Below is a small trained network, with its code and all its weights. Each question gives an input and a class and asks what happens when units are switched off, that is, made to give their printed mean instead of their output.

import numpy as np


def w(rows, s, z=0):
    codes = np.array(rows[::2]) - 128.0
    scale = np.full(codes.shape[1], s)
    scale[-1] = z or s
    return codes * scale


def f(y):
    return y / 2 * (1 + np.tanh(0.7978845608 * (y + 0.044715 * y**3)))


def log_softmax(a):
    a = a - a.max(-1, keepdims=True)
    return a - np.log(np.exp(a).sum(-1, keepdims=True))


def net(x, mask):
    res = np.array(x, float).reshape(1, 4) / 4 @ E
    y = f(res @ A[0][:, :-1].T + A[0][:, -1])
    res = res + np.where(mask, y, B[0][:, -1]) @ B[0][:, :-1]
    return log_softmax(res[-1] @ U[:, :-1].T + U[:, -1])


A, B = {}, {}
E = w([
[180,103,65,81,141,114,1],'x0',
[84,177,216,80,88,149,92],'x1',
[69,133,143,137,234,222,94],'x2',
[139,181,113,195,112,162,98],'x3',
],0.0087)
A[0] = w([
[80,131,151,5,137,124,137,205],'N0',
[76,165,179,140,77,150,126,83],'N1',
[197,110,87,83,123,177,98,75],'N2',
[42,162,145,125,203,132,115,71],'N3',
[134,127,39,143,146,119,164,40],'N4',
[92,162,150,142,156,91,167,97],'N5',
[178,159,114,150,44,98,156,126],'N6',
[95,185,177,112,101,148,80,253],'N7',
[81,126,125,182,119,155,168,251],'N8',
[134,181,105,148,205,210,91,111],'N9',
[144,208,97,182,103,158,90,192],'N10',
[145,143,157,113,72,136,118,94],'N11',
[104,145,113,131,197,155,123,48],'N12',
[127,85,81,178,166,89,154,133],'N13',
[175,95,22,228,181,160,184,103],'N14',
[131,112,70,73,202,81,193,169],'N15',
[97,132,142,143,204,134,130,80],'N16',
[153,120,125,148,95,50,127,93],'N17',
[100,137,152,104,228,154,148,168],'N18',
[62,104,90,125,139,136,93,41],'N19',
[149,141,127,159,155,130,188,14],'N20',
[181,188,104,71,162,82,68,120],'N21',
[115,162,180,113,76,166,132,234],'N22',
[164,155,126,141,163,139,231,114],'N23',
[88,170,90,132,95,32,129,97],'N24',
[151,127,138,183,127,148,213,100],'N25',
[131,137,151,85,135,147,203,129],'N26',
[160,95,59,87,148,130,75,127],'N27',
],0.011,0.0026)
B[0] = w([
[154,113,95,56,38,185,118,225],'N0',
[98,158,146,76,142,141,68,205],'N1',
[67,213,133,122,167,26,131,181],'N2',
[153,132,177,203,109,108,161,220],'N3',
[73,95,249,92,120,179,41,168],'N4',
[54,202,116,86,177,98,119,174],'N5',
[57,117,122,208,115,150,208,229],'N6',
[161,126,136,54,114,206,69,244],'N7',
[128,155,29,66,166,119,169,226],'N8',
[153,124,103,196,55,76,166,239],'N9',
[221,195,71,112,153,180,146,201],'N10',
[173,55,192,147,106,135,142,161],'N11',
[66,143,220,254,89,128,204,179],'N12',
[157,155,159,71,108,194,32,189],'N13',
[219,119,224,34,100,162,40,255],'N14',
[240,120,153,109,67,224,122,197],'N15',
[90,87,144,196,67,104,166,184],'N16',
[55,112,176,156,85,144,203,194],'N17',
[107,128,124,166,78,156,193,231],'N18',
[92,137,135,160,130,51,161,144],'N19',
[125,192,203,50,144,41,101,161],'N20',
[72,162,92,80,182,34,175,211],'N21',
[158,105,83,94,105,130,27,224],'N22',
[93,182,118,42,135,108,106,210],'N23',
[145,64,221,196,93,128,199,181],'N24',
[122,204,70,82,153,38,142,218],'N25',
[102,236,76,80,199,102,118,186],'N26',
[81,168,75,116,161,71,144,218],'N27',
],0.0053,0.0071)
U = w([
[168,92,186,91,89,204,1,74],'0',
[60,146,50,109,207,76,86,68],'1',
[109,55,159,242,51,148,162,69],'2',
[181,97,49,121,96,204,102,253],'3',
],0.0091,0.0049)

Each question gives the input, the list of numbers given to net, and the class t.
The units are the neurons (one row each of A and B). Each row of codes is followed by its name. A weight is (code - 128) times the scale printed after its matrix; where a second scale follows, it is the last column's (A, B and U).
mask holds one flag per neuron, in row order. A switched-off neuron (its flag False) gives its mean, the last column of its row in B, instead of its output. The means were averaged over made-up inputs and are rounded, as every weight is.
A unit's drop is (log p(t) with every unit on - log p(t) with that unit switched off) / (log p(t) with every unit on - log p(t) with every unit switched off).
The circuit of an input: a set's keep is (log p(t) with only the set's units on - log p(t) with every unit switched off) / (log p(t) with every unit on - log p(t) with every unit switched off). Starting from the 12 units with the biggest drops (on a tie, the unit counted first), units are removed one at a time, each time the one whose removal leaves the highest keep (on an exact tie, the one counted first), for as long as the keep stays at least 0.8.
circuit, biggest first: the units of the circuit, biggest drop first
unit that matters most: the unit with the biggest drop
top k neurons: the k neurons with the biggest drops, biggest first
drop when u is switched off: that unit's drop, to one decimal
input [-8,7,-7,-1], class 1: circuit, biggest first : N26, N5
input [6,-3,7,4], class 2: circuit, biggest first : N9, N12
input [-4,-7,-4,-1], class 0: circuit, biggest first : N14, N4
input [-6,6,-5,8], class 3: circuit, biggest first : N10, N8
input [-8,5,-2,-6], class 1: circuit, biggest first : N26
input [-4,-5,-4,5], class 0: top 3 neurons : N14, N4, N13
input [-1,6,-7,-4], class 2: top 2 neurons : N6, N14
input [1,-8,8,2], class 0: top 3 neurons : N14, N13, N4
input [5,3,5,6], class 3: circuit, biggest first : N10, N9
input [7,-8,8,-7], class 0: top 2 neurons : N14, N15
input [-8,5,-8,4], class 1: top 2 neurons : N25, N26
input [-3,-5,-4,5], class 0: top 2 neurons : N14, N4
input [-5,5,7,-3], class 2: top 2 neurons : N3, N18
input [7,7,8,7], class 2: top 2 neurons : N9, N12
input [-6,-6,3,-4], class 0: top 3 neurons : N14, N15, N13
input [0,-8,7,0], class 0: top 2 neurons : N14, N13
input [-3,-5,7,0], class 2: unit that matters most : N12
input [-7,-8,4,-3], class 0: top 4 neurons : N14, N15, N13, N4
input [8,-5,-4,-2], class 1: top 2 neurons : N27, N21
input [7,-1,-5,-3], class 1: drop when N27 is switched off : 0.1
input [8,-2,-1,-6], class 1: drop when N11 is switched off : 0.0
input [0,0,2,0], class 2: drop when N13 is switched off : 0.2
